Below are the code and all the weights of a small trained network. Each question names an input and a target symbol and asks about switching units off, where a switched-off unit gives its printed mean instead of its output.

import numpy as np


def w(rows, s, z=0):
    codes = np.array(rows[::2]) - 128.0
    scale = np.full(codes.shape[1], s)
    scale[-1] = z or s
    return codes * scale


def norm(h):
    return h / np.sqrt((h * h).mean(-1, keepdims=True) + 1e-5)


def softmax(a):
    e = np.exp(a - a.max(-1, keepdims=True))
    return e / e.sum(-1, keepdims=True)


def log_softmax(a):
    a = a - a.max(-1, keepdims=True)
    return a - np.log(np.exp(a).sum(-1, keepdims=True))


def net(x, mask):
    ids = ['αβγδεζηλμξστ'.index(c) for c in x.split()]
    T = len(ids)
    res = E[ids] + P[:T]
    u = 0
    for l in range(2):
        r = norm(res)
        for j in range(3):
            rows = slice(4 * j, 4 * j + 4)
            q, k, v = (r @ M[l][rows].T for M in (Q, K, V))
            z = softmax(np.where(np.tri(T) > 0, q @ k.T / 4**0.5, -1e9)) @ v
            o = O[l][rows]
            res = res + np.where(mask[u + j], z, o[:, -1]) @ o[:, :-1]
        u += 3
    return log_softmax(norm(res)[-1] @ U[:, :-1].T + U[:, -1])


Q, K, V, O = {}, {}, {}, {}
E = w([
[92,182,116],'α',
[98,146,98],'β',
[122,96,1],'γ',
[122,131,101],'δ',
[130,150,108],'ε',
[120,131,100],'ζ',
[110,125,98],'η',
[131,182,120],'λ',
[139,158,116],'μ',
[133,149,110],'ξ',
[137,157,116],'σ',
[114,132,99],'τ',
],0.0078)
P = w([
[136,115,155],'0',
[124,152,193],'1',
[127,252,55],'2',
[148,87,158],'3',
[158,116,86],'4',
[98,236,143],'5',
[149,91,152],'6',
[164,114,84],'7',
[86,194,175],'8',
],0.012)
Q[0] = w([
[105,128,249],'L0H0',
[174,39,107],'L0H0',
[171,11,91],'L0H0',
[37,193,195],'L0H0',
[182,169,26],'L0H1',
[121,147,67],'L0H1',
[209,65,183],'L0H1',
[36,202,254],'L0H1',
[190,175,21],'L0H2',
[76,7,115],'L0H2',
[216,192,75],'L0H2',
[148,223,71],'L0H2',
],0.0059)
K[0] = w([
[85,122,2],'L0H0',
[172,115,137],'L0H0',
[136,52,156],'L0H0',
[102,166,69],'L0H0',
[69,100,137],'L0H1',
[162,131,159],'L0H1',
[94,193,98],'L0H1',
[193,126,74],'L0H1',
[180,153,86],'L0H2',
[143,68,95],'L0H2',
[183,146,104],'L0H2',
[204,151,145],'L0H2',
],0.011)
V[0] = w([
[107,85,177],'L0H0',
[59,153,133],'L0H0',
[162,83,123],'L0H0',
[87,178,54],'L0H0',
[216,24,172],'L0H1',
[26,128,100],'L0H1',
[116,70,108],'L0H1',
[186,184,113],'L0H1',
[211,53,51],'L0H2',
[114,1,96],'L0H2',
[83,157,136],'L0H2',
[107,199,100],'L0H2',
],0.0075)
O[0] = w([
[102,161,139,134],'L0H0',
[121,90,100,148],'L0H0',
[82,80,168,94],'L0H0',
[117,145,41,109],'L0H0',
[140,92,208,92],'L0H1',
[90,182,125,113],'L0H1',
[124,146,158,81],'L0H1',
[200,63,32,149],'L0H1',
[64,137,198,37],'L0H2',
[148,159,155,4],'L0H2',
[175,97,119,156],'L0H2',
[169,3,138,182],'L0H2',
],0.0047,0.0036)
Q[1] = w([
[138,141,176],'L1H0',
[90,107,98],'L1H0',
[77,111,167],'L1H0',
[120,106,133],'L1H0',
[88,112,162],'L1H1',
[6,2,39],'L1H1',
[216,127,26],'L1H1',
[128,134,104],'L1H1',
[82,173,118],'L1H2',
[192,52,151],'L1H2',
[145,49,128],'L1H2',
[123,175,112],'L1H2',
],0.0064)
K[1] = w([
[64,99,98],'L1H0',
[109,177,72],'L1H0',
[97,90,137],'L1H0',
[50,154,133],'L1H0',
[156,162,2],'L1H1',
[213,168,132],'L1H1',
[120,133,188],'L1H1',
[143,212,183],'L1H1',
[109,67,136],'L1H2',
[147,123,72],'L1H2',
[156,150,120],'L1H2',
[65,145,133],'L1H2',
],0.0086)
V[1] = w([
[146,163,97],'L1H0',
[89,96,93],'L1H0',
[62,118,130],'L1H0',
[146,190,58],'L1H0',
[143,149,69],'L1H1',
[2,84,36],'L1H1',
[11,168,215],'L1H1',
[97,167,148],'L1H1',
[162,121,183],'L1H2',
[125,55,198],'L1H2',
[140,177,100],'L1H2',
[215,167,164],'L1H2',
],0.0052)
O[1] = w([
[118,189,139,188],'L1H0',
[226,96,86,118],'L1H0',
[179,24,160,70],'L1H0',
[112,86,119,239],'L1H0',
[74,210,85,184],'L1H1',
[103,100,7,80],'L1H1',
[98,34,73,5],'L1H1',
[33,131,89,108],'L1H1',
[78,147,3,97],'L1H2',
[228,176,49,30],'L1H2',
[30,235,154,183],'L1H2',
[62,93,158,170],'L1H2',
],0.0029,0.002)
U = w([
[149,224,2,254],'α',
[19,239,90,225],'β',
[84,36,72,232],'γ',
[121,113,141,84],'δ',
[179,127,134,36],'ε',
[110,102,162,158],'ζ',
[69,121,148,93],'η',
[210,133,69,60],'λ',
[198,128,120,26],'μ',
[188,123,145,108],'ξ',
[194,131,127,44],'σ',
[96,121,144,74],'τ',
],0.0095,0.0026)

Each question gives the input, a string of symbols that net reads in full, and the target symbol t.
The units are the heads (4 rows each of Q, K, V and O). Each row of codes is followed by its name. A weight is (code - 128) times the scale printed after its matrix; where a second scale follows, it is the last column's (O and U).
mask holds one flag per head, layer by layer. A switched-off head (its flag False) gives its mean, the last column of its rows in O, instead of its output. The means were averaged over made-up inputs and are rounded, as every weight is.
A unit's drop is (log p(t) with every unit on - log p(t) with that unit switched off) / (log p(t) with every unit on - log p(t) with every unit switched off).
The circuit of an input: a set's keep is (log p(t) with only the set's units on - log p(t) with every unit switched off) / (log p(t) with every unit on - log p(t) with every unit switched off). Starting from all 6 units, units are removed one at a time, each time the one whose removal leaves the highest keep (on an exact tie, the one counted first), for as long as the keep stays at least 0.8.
units of the circuit, in order: the units of the circuit, biggest drop first
unit that matters most: the unit with the biggest drop
which heads matter: for each layer, one digit per head in row order, 1 if its drop is at least 0.15 and else 0, layers parted by /
input β γ α β β ζ β ζ, target β: units of the circuit, in order : [L0H1; L0H2]
input α η μ η β α α β λ, target α: which heads matter : 101 / 000
input ξ γ β γ γ α δ β μ, target α: units of the circuit, in order : [L0H0; L1H2]
input β η ζ η ε μ γ λ, target β: units of the circuit, in order : [L0H1; L0H2; L1H2]
input β τ η μ α β η η, target β: units of the circuit, in order : [L0H1; L0H2; L0H0]
input α β α δ β γ β ζ σ, target α: units of the circuit, in order : [L0H0; L0H2]
input ζ ξ β τ α α δ ξ σ, target α: units of the circuit, in order : [L0H0; L1H2]
input γ α μ ξ σ, target γ: which heads matter : 111 / 010
input μ ε α α α τ α δ ζ, target α: units of the circuit, in order : [L0H0; L0H2]
input β α γ α σ, target β: unit that matters most : L0H2
input γ α β β β ξ β β, target γ: units of the circuit, in order : [L1H1; L0H2; L0H0]
input γ ζ μ β λ, target γ: which heads matter : 011 / 010
input γ α α α λ, target γ: units of the circuit, in order : [L1H1; L0H1; L0H2; L0H0]
input β ζ γ γ τ, target β: units of the circuit, in order : [L0H2; L0H1]
input ξ σ γ γ μ β β γ η, target α: unit that matters most : L0H0
input γ γ α ζ ζ α ζ α, target γ: units of the circuit, in order : [L0H2; L1H1; L0H0]
input λ α γ α δ α λ, target α: which heads matter : 010 / 010
input β δ μ μ η, target β: which heads matter : 011 / 000
input β μ α η δ, target β: which heads matter : 011 / 000
input γ β β σ α, target γ: unit that matters most : L0H1
input α τ σ η ε α α, target α: which heads matter : 000 / 000
input β δ ε σ σ ζ α, target α: which heads matter : 001 / 000
